Below is a small trained network, with its code and all its weights. Each question gives an input and a target symbol and asks what happens when units are switched off, that is, made to give their printed mean instead of their output.

import numpy as np


def w(rows, s, z=0):
    codes = np.array(rows[::2]) - 128.0
    scale = np.full(codes.shape[1], s)
    scale[-1] = z or s
    return codes * scale


def f(y):
    return y / 2 * (1 + np.tanh(0.7978845608 * (y + 0.044715 * y**3)))


def softmax(a):
    e = np.exp(a - a.max(-1, keepdims=True))
    return e / e.sum(-1, keepdims=True)


def log_softmax(a):
    a = a - a.max(-1, keepdims=True)
    return a - np.log(np.exp(a).sum(-1, keepdims=True))


def net(x, mask):
    ids = ['αεηξπτψ'.index(c) for c in x.split()]
    T = len(ids)
    res = E[ids] + P[:T]
    r = res
    for j in range(2):
        rows = slice(4 * j, 4 * j + 4)
        q, k, v = (r @ M[0][rows].T for M in (Q, K, V))
        z = softmax(np.where(np.tri(T) > 0, q @ k.T / 4**0.5, -1e9)) @ v
        o = O[0][rows]
        res = res + np.where(mask[j], z, o[:, -1]) @ o[:, :-1]
    y = f(res @ A[0][:, :-1].T + A[0][:, -1])
    res = res + np.where(mask[2:14], y, B[0][:, -1]) @ B[0][:, :-1]
    return log_softmax(res[-1] @ U[:, :-1].T + U[:, -1])


Q, K, V, O, A, B = {}, {}, {}, {}, {}, {}
E = w([
[138,133,200,195,125,29,80,114],'α',
[100,178,123,142,149,95,212,231],'ε',
[49,130,70,255,220,27,127,154],'η',
[239,100,191,148,190,240,95,54],'ξ',
[143,193,234,155,53,76,178,172],'π',
[47,173,131,245,105,158,205,95],'τ',
[104,1,150,105,252,129,159,70],'ψ',
],0.0072)
P = w([
[77,187,25,93,78,96,96,28],'0',
[71,130,170,209,124,144,116,203],'1',
[218,46,4,151,53,72,149,67],'2',
[144,83,241,248,151,120,227,214],'3',
[216,187,116,171,177,35,207,10],'4',
[99,55,234,197,172,218,76,241],'5',
[14,254,189,8,205,184,16,63],'6',
[154,30,218,173,155,185,172,213],'7',
[221,206,152,132,235,55,235,13],'8',
[159,13,229,177,159,205,135,223],'9',
],0.0075)
Q[0] = w([
[247,14,17,139,6,56,120,77],'h1',
[238,128,44,205,218,101,196,26],'h1',
[95,237,166,223,243,101,139,53],'h1',
[15,164,25,12,67,168,21,70],'h1',
[234,113,248,241,249,71,247,104],'h2',
[7,245,247,63,243,184,64,121],'h2',
[31,15,227,216,29,191,68,243],'h2',
[71,21,254,244,190,193,144,251],'h2',
],0.0072)
K[0] = w([
[27,250,37,5,70,61,22,22],'h1',
[2,139,94,133,56,151,17,200],'h1',
[28,16,221,235,146,190,99,242],'h1',
[81,186,105,197,58,7,230,80],'h1',
[110,9,218,44,220,254,12,211],'h2',
[236,28,250,250,209,117,248,241],'h2',
[237,84,141,13,238,105,193,12],'h2',
[236,25,194,24,251,215,183,42],'h2',
],0.0072)
V[0] = w([
[211,146,97,179,193,55,64,23],'h1',
[93,18,134,95,169,195,201,36],'h1',
[191,106,173,85,133,52,61,158],'h1',
[43,43,207,83,43,64,150,45],'h1',
[118,207,108,181,109,249,201,55],'h2',
[38,38,77,201,233,61,53,111],'h2',
[100,165,118,69,160,2,172,204],'h2',
[229,194,211,140,44,100,52,153],'h2',
],0.0072)
O[0] = w([
[114,162,196,85,239,18,23,126,114],'h1',
[72,125,91,66,207,211,142,25,134],'h1',
[179,98,138,5,62,45,95,176,129],'h1',
[216,147,231,14,145,166,226,15,150],'h1',
[202,183,191,248,254,206,188,125,127],'h2',
[3,8,242,77,118,88,33,123,255],'h2',
[66,49,50,94,11,57,205,151,79],'h2',
[245,227,69,71,111,12,69,179,105],'h2',
],0.007,0.0041)
A[0] = w([
[134,156,148,83,160,166,95,14,195],'n1',
[83,49,155,135,162,148,146,218,113],'n2',
[130,59,168,140,58,145,181,146,253],'n3',
[189,183,171,103,50,171,160,169,23],'n4',
[135,136,7,128,59,140,190,115,226],'n5',
[128,101,154,188,185,242,195,161,80],'n6',
[78,150,84,77,184,85,177,36,195],'n7',
[190,167,63,108,72,138,153,234,118],'n8',
[166,175,129,123,171,70,110,162,247],'n9',
[202,226,75,129,163,100,65,79,87],'n10',
[55,52,133,141,94,128,98,231,56],'n11',
[164,137,185,149,151,186,122,254,41],'n12',
],0.0071,0.005)
B[0] = w([
[198,111,100,174,124,131,221,247,225],'n1',
[164,193,94,132,210,38,144,76,228],'n2',
[52,100,82,106,94,107,50,162,253],'n3',
[26,17,200,180,170,189,152,162,139],'n4',
[82,224,48,136,113,213,79,17,166],'n5',
[145,151,136,93,105,41,3,80,254],'n6',
[234,93,201,134,24,152,141,195,190],'n7',
[192,139,202,37,111,138,252,51,163],'n8',
[137,166,91,175,128,127,93,186,230],'n9',
[6,16,75,27,207,57,227,138,182],'n10',
[195,158,127,58,213,48,225,99,204],'n11',
[158,77,210,126,76,204,219,18,181],'n12',
],0.0057,0.0077)
U = w([
[201,149,104,71,62,85,32,203,159],'α',
[51,131,54,178,75,187,58,107,253],'ε',
[45,90,172,76,179,111,112,35,74],'η',
[102,127,59,190,215,126,191,254,75],'ξ',
[204,191,92,47,141,99,210,20,52],'π',
[200,204,204,191,165,166,77,76,130],'τ',
[111,43,175,160,66,189,207,196,129],'ψ',
],0.006,0.0043)

Each question gives the input, a string of symbols that net reads in full, and the target symbol t.
The units are the heads (4 rows each of Q, K, V and O) and the neurons (one row each of A and B). Each row of codes is followed by its name. A weight is (code - 128) times the scale printed after its matrix; where a second scale follows, it is the last column's (O, A, B and U).
mask holds one flag per unit, heads first, then neurons. A switched-off unit (its flag False) gives its mean, the last column of its rows in O or B, instead of its output. The means were averaged over made-up inputs and are rounded, as every weight is.
A unit's drop is (log p(t) with every unit on - log p(t) with that unit switched off) / (log p(t) with every unit on - log p(t) with every unit switched off).
The circuit of an input: a set's keep is (log p(t) with only the set's units on - log p(t) with every unit switched off) / (log p(t) with every unit on - log p(t) with every unit switched off). Starting from the 12 units with the biggest drops (on a tie, the unit counted first), units are removed one at a time, each time the one whose removal leaves the highest keep (on an exact tie, the one counted first), for as long as the keep stays at least 0.8.
units of the circuit, in order: the units of the circuit, biggest drop first
k most important neurons: the k neurons with the biggest drops, biggest first
heads that matter: for each layer, one digit per head in row order, 1 if its drop is at least 0.15 and else 0, layers parted by /
input α ψ τ ε τ ε α, target ε: units of the circuit, in order -> [h1, h2, n5]
input π α α π τ ψ ε, target π: heads that matter -> 01
input α η ξ ξ ψ π α, target ξ: units of the circuit, in order -> [h2, n10, n1, n6]
input ψ ψ α ψ τ α α α ψ π, target η: heads that matter -> 01
input α α ψ ξ τ, target α: units of the circuit, in order -> [h2, h1]
input ξ η ε π ε, target η: units of the circuit, in order -> [h2]
input α α τ ψ, target η: units of the circuit, in order -> [h2, n2]
input π π α ψ α α π, target ψ: heads that matter -> 10
input π ξ η ε ξ, target ξ: units of the circuit, in order -> [n10, h2, n1, h1]
input α α α α α ψ α α η, target ψ: 2 most important neurons -> [n7, n1]
input π τ ψ α π η, target η: units of the circuit, in order -> [h2, n11]
input π ψ α τ α π η, target τ: heads that matter -> 11
input ε ξ α τ ε, target ξ: units of the circuit, in order -> [h2, n10, h1]
input π α ψ, target π: units of the circuit, in order -> [h2]
input ψ ξ ξ η, target τ: units of the circuit, in order -> [h2, n6]
input τ τ π τ α ε, target π: 2 most important neurons -> [n11, n8]
input ξ π ψ τ ψ ε ε α ψ, target ε: heads that matter -> 10
input η ξ τ π τ η α, target π: heads that matter -> 11
input π η α ξ π α α ε, target τ: heads that matter -> 01
input α π τ α α ε ξ α π, target ε: heads that matter -> 10
